Below are the code and all the weights of a small trained network. Each question names an input and a target symbol and asks about switching units off, where a switched-off unit gives its printed mean instead of its output.

import numpy as np


def w(rows, s, z=0):
    codes = np.array(rows[::2]) - 128.0
    scale = np.full(codes.shape[1], s)
    scale[-1] = z or s
    return codes * scale


def f(y):
    return y / 2 * (1 + np.tanh(0.7978845608 * (y + 0.044715 * y**3)))


def softmax(a):
    e = np.exp(a - a.max(-1, keepdims=True))
    return e / e.sum(-1, keepdims=True)


def log_softmax(a):
    a = a - a.max(-1, keepdims=True)
    return a - np.log(np.exp(a).sum(-1, keepdims=True))


def net(x, mask):
    ids = ['ΓΛΣΩαβζημπτφ'.index(c) for c in x.split()]
    T = len(ids)
    res = E[ids] + P[:T]
    u = 0
    for l in range(2):
        r = res
        for j in range(2):
            rows = slice(4 * j, 4 * j + 4)
            q, k, v = (r @ M[l][rows].T for M in (Q, K, V))
            z = softmax(np.where(np.tri(T) > 0, q @ k.T / 4**0.5, -1e9)) @ v
            o = O[l][rows]
            res = res + np.where(mask[u + j], z, o[:, -1]) @ o[:, :-1]
        u += 2
        y = f(res @ A[l][:, :-1].T + A[l][:, -1])
        res = res + np.where(mask[u : u + 4], y, B[l][:, -1]) @ B[l][:, :-1]
        u += 4
    return log_softmax(res[-1] @ U[:, :-1].T + U[:, -1])


Q, K, V, O, A, B = {}, {}, {}, {}, {}, {}
E = w([
[72,104,116,90],'Γ',
[226,178,169,99],'Λ',
[1,158,77,116],'Σ',
[165,123,101,68],'Ω',
[73,102,127,86],'α',
[79,144,213,123],'β',
[162,155,79,97],'ζ',
[147,147,226,172],'η',
[129,149,147,171],'μ',
[120,25,118,106],'π',
[176,164,101,38],'τ',
[170,94,130,56],'φ',
],0.014)
P = w([
[172,84,3,210],'0',
[167,96,16,189],'1',
[149,105,35,167],'2',
[140,114,56,144],'3',
[129,122,70,129],'4',
[122,124,87,110],'5',
[115,134,101,95],'6',
[109,135,117,82],'7',
[102,141,130,66],'8',
[94,143,146,54],'9',
[88,146,156,38],'10',
[83,145,168,24],'11',
[82,150,181,19],'12',
],0.0058)
Q[0] = w([
[57,192,102,139],'L0H1',
[140,65,141,67],'L0H1',
[122,118,117,203],'L0H1',
[102,134,61,141],'L0H1',
[64,101,128,129],'L0H2',
[165,149,194,187],'L0H2',
[79,169,146,163],'L0H2',
[136,254,139,117],'L0H2',
],0.025)
K[0] = w([
[65,179,67,172],'L0H1',
[152,59,122,66],'L0H1',
[148,123,143,218],'L0H1',
[150,129,46,167],'L0H1',
[82,95,142,66],'L0H2',
[135,102,172,230],'L0H2',
[66,135,168,158],'L0H2',
[94,253,193,162],'L0H2',
],0.02)
V[0] = w([
[182,95,106,136],'L0H1',
[146,63,201,29],'L0H1',
[141,186,209,161],'L0H1',
[235,182,131,186],'L0H1',
[140,169,112,153],'L0H2',
[141,149,143,104],'L0H2',
[119,125,103,170],'L0H2',
[94,3,164,77],'L0H2',
],0.0067)
O[0] = w([
[135,79,125,115,165],'L0H1',
[206,135,62,106,255],'L0H1',
[163,153,205,130,43],'L0H1',
[168,60,222,79,103],'L0H1',
[126,131,82,135,124],'L0H2',
[149,119,119,126,158],'L0H2',
[102,140,122,136,90],'L0H2',
[125,126,254,111,123],'L0H2',
],0.0083,0.0025)
A[0] = w([
[140,67,135,149,46],'L0N1',
[248,99,141,185,51],'L0N2',
[198,114,153,204,72],'L0N3',
[83,181,120,139,7],'L0N4',
],0.017,0.002)
B[0] = w([
[124,49,100,186,134],'L0N1',
[70,248,48,122,254],'L0N2',
[29,144,144,123,172],'L0N3',
[170,116,153,62,151],'L0N4',
],0.014,0.0071)
Q[1] = w([
[75,73,142,20],'L1H1',
[151,106,133,107],'L1H1',
[189,147,112,168],'L1H1',
[188,183,121,92],'L1H1',
[132,85,135,134],'L1H2',
[102,128,122,54],'L1H2',
[246,186,73,42],'L1H2',
[38,211,143,149],'L1H2',
],0.013)
K[1] = w([
[107,74,156,56],'L1H1',
[141,108,112,121],'L1H1',
[165,149,88,163],'L1H1',
[187,163,135,126],'L1H1',
[109,105,114,119],'L1H2',
[156,143,162,70],'L1H2',
[253,141,78,115],'L1H2',
[119,191,200,154],'L1H2',
],0.017)
V[1] = w([
[138,120,79,154],'L1H1',
[103,128,90,205],'L1H1',
[66,66,32,149],'L1H1',
[247,160,102,104],'L1H1',
[201,219,158,124],'L1H2',
[121,119,99,140],'L1H2',
[162,157,126,48],'L1H2',
[152,163,254,111],'L1H2',
],0.008)
O[1] = w([
[127,150,152,170,154],'L1H1',
[121,113,154,207,146],'L1H1',
[235,155,171,211,198],'L1H1',
[62,197,137,102,127],'L1H1',
[165,65,147,224,197],'L1H2',
[147,127,136,96,151],'L1H2',
[203,92,118,195,209],'L1H2',
[21,141,94,253,1],'L1H2',
],0.0077,0.0091)
A[1] = w([
[164,73,5,187,111],'L1N1',
[121,41,193,98,138],'L1N2',
[69,77,235,106,91],'L1N3',
[140,83,50,239,254],'L1N4',
],0.016,0.0042)
B[1] = w([
[127,50,41,201,254],'L1N1',
[81,172,123,197,222],'L1N2',
[144,65,63,103,147],'L1N3',
[61,102,250,44,200],'L1N4',
],0.019,0.0066)
U = w([
[101,115,116,135,108],'Γ',
[106,255,48,134,87],'Λ',
[74,136,94,126,146],'Σ',
[112,116,119,140,88],'Ω',
[212,114,232,157,184],'α',
[143,140,101,12,149],'β',
[27,79,63,87,76],'ζ',
[115,134,125,134,126],'η',
[71,109,113,239,137],'μ',
[155,50,60,130,88],'π',
[194,102,139,106,255],'τ',
[37,158,139,134,96],'φ',
],0.0082,0.0069)

Each question gives the input, a string of symbols that net reads in full, and the target symbol t.
The units are the heads (4 rows each of Q, K, V and O) and the neurons (one row each of A and B). Each row of codes is followed by its name. A weight is (code - 128) times the scale printed after its matrix; where a second scale follows, it is the last column's (O, A, B and U).
mask holds one flag per unit, layer by layer, with each layer's heads first. A switched-off unit (its flag False) gives its mean, the last column of its rows in O or B, instead of its output. The means were averaged over made-up inputs and are rounded, as every weight is.
A unit's drop is (log p(t) with every unit on - log p(t) with that unit switched off) / (log p(t) with every unit on - log p(t) with every unit switched off).
The circuit of an input: a set's keep is (log p(t) with only the set's units on - log p(t) with every unit switched off) / (log p(t) with every unit on - log p(t) with every unit switched off). Starting from all 12 units, units are removed one at a time, each time the one whose removal leaves the highest keep (on an exact tie, the one counted first), for as long as the keep stays at least 0.8.
circuit, biggest first: the units of the circuit, biggest drop first
unit that matters most: the unit with the biggest drop
top k neurons: the k neurons with the biggest drops, biggest first
k most important neurons of layer l: the k neurons of layer l with the biggest drops, biggest first
heads that matter: for each layer, one digit per head in row order, 1 if its drop is at least 0.15 and else 0, layers parted by /
input Λ Λ β, target μ: top 3 neurons -> [L1N2, L0N2, L0N3]
input ζ Σ ζ, target τ: unit that matters most -> L1H2
input α Γ τ Λ Γ, target π: top 3 neurons -> [L0N2, L1N1, L0N3]
input η Γ Ω η π β μ, target α: 2 most important neurons of layer 0 -> [L0N2, L0N4]
input Λ Γ Λ π Λ Ω Σ Γ Σ η Γ, target β: top 4 neurons -> [L0N4, L0N3, L0N2, L1N1]
input Σ π τ Γ Ω Ω π Λ τ η, target φ: circuit, biggest first -> [L1H2, L1N4]
input α Λ η Λ τ Λ α Σ Γ α Σ Γ Γ, target β: 2 most important neurons of layer 0 -> [L0N4, L0N3]
input Λ π τ α, target α: top 2 neurons -> [L0N2, L0N1]
input φ η β Λ Λ Λ β Λ τ Λ φ Λ, target π: top 4 neurons -> [L1N1, L0N3, L1N2, L0N2]
input β Γ π ζ Λ φ, target π: heads that matter -> 10 / 00
input Γ π Γ Λ Λ Γ, target μ: top 4 neurons -> [L0N2, L1N2, L0N3, L0N1]
input π Λ Λ Λ Λ Λ Λ β, target μ: top 3 neurons -> [L1N2, L0N3, L0N2]
input Λ Λ π Γ Λ Λ Λ ζ α, target μ: top 2 neurons -> [L1N2, L0N2]
input π Γ Λ Λ τ, target π: heads that matter -> 01 / 00
input Λ φ β η Γ η Λ Σ φ Λ Λ Λ, target Λ: circuit, biggest first -> [L0H1, L0N2]
input β μ α Σ, target β: heads that matter -> 00 / 00
input Λ ζ π η Γ Λ Σ π Γ β Λ Ω, target π: top 3 neurons -> [L0N2, L1N1, L1N4]
input Γ Λ Λ Λ Λ Λ φ Λ Λ φ Γ Λ, target π: heads that matter -> 11 / 01
input π β μ Γ η τ Λ, target Λ: unit that matters most -> L1H1
input Γ φ β β Λ Λ Λ Γ Λ Λ Ω Γ ζ, target π: heads that matter -> 01 / 00
input Λ Γ Γ Λ Σ α τ, target π: unit that matters most -> L1N1
input Ω Γ Ω Γ, target τ: heads that matter -> 00 / 11
input η φ β Λ Λ π, target μ: heads that matter -> 01 / 10
input Ω Λ π Γ β, target α: heads that matter -> 10 / 10
input φ π Ω τ Σ Γ, target π: heads that matter -> 10 / 10
input Γ η Λ Σ φ η, target Λ: top 2 neurons -> [L0N3, L0N2]
input Λ π π Λ Γ, target α: top 3 neurons -> [L0N2, L0N1, L1N1]
input Λ Λ ζ Γ π Λ Λ φ Λ π Λ Σ, target β: unit that matters most -> L0H1
input Γ Λ π ζ, target π: heads that matter -> 01 / 01
input π η τ τ Ω, target π: heads that matter -> 01 / 00
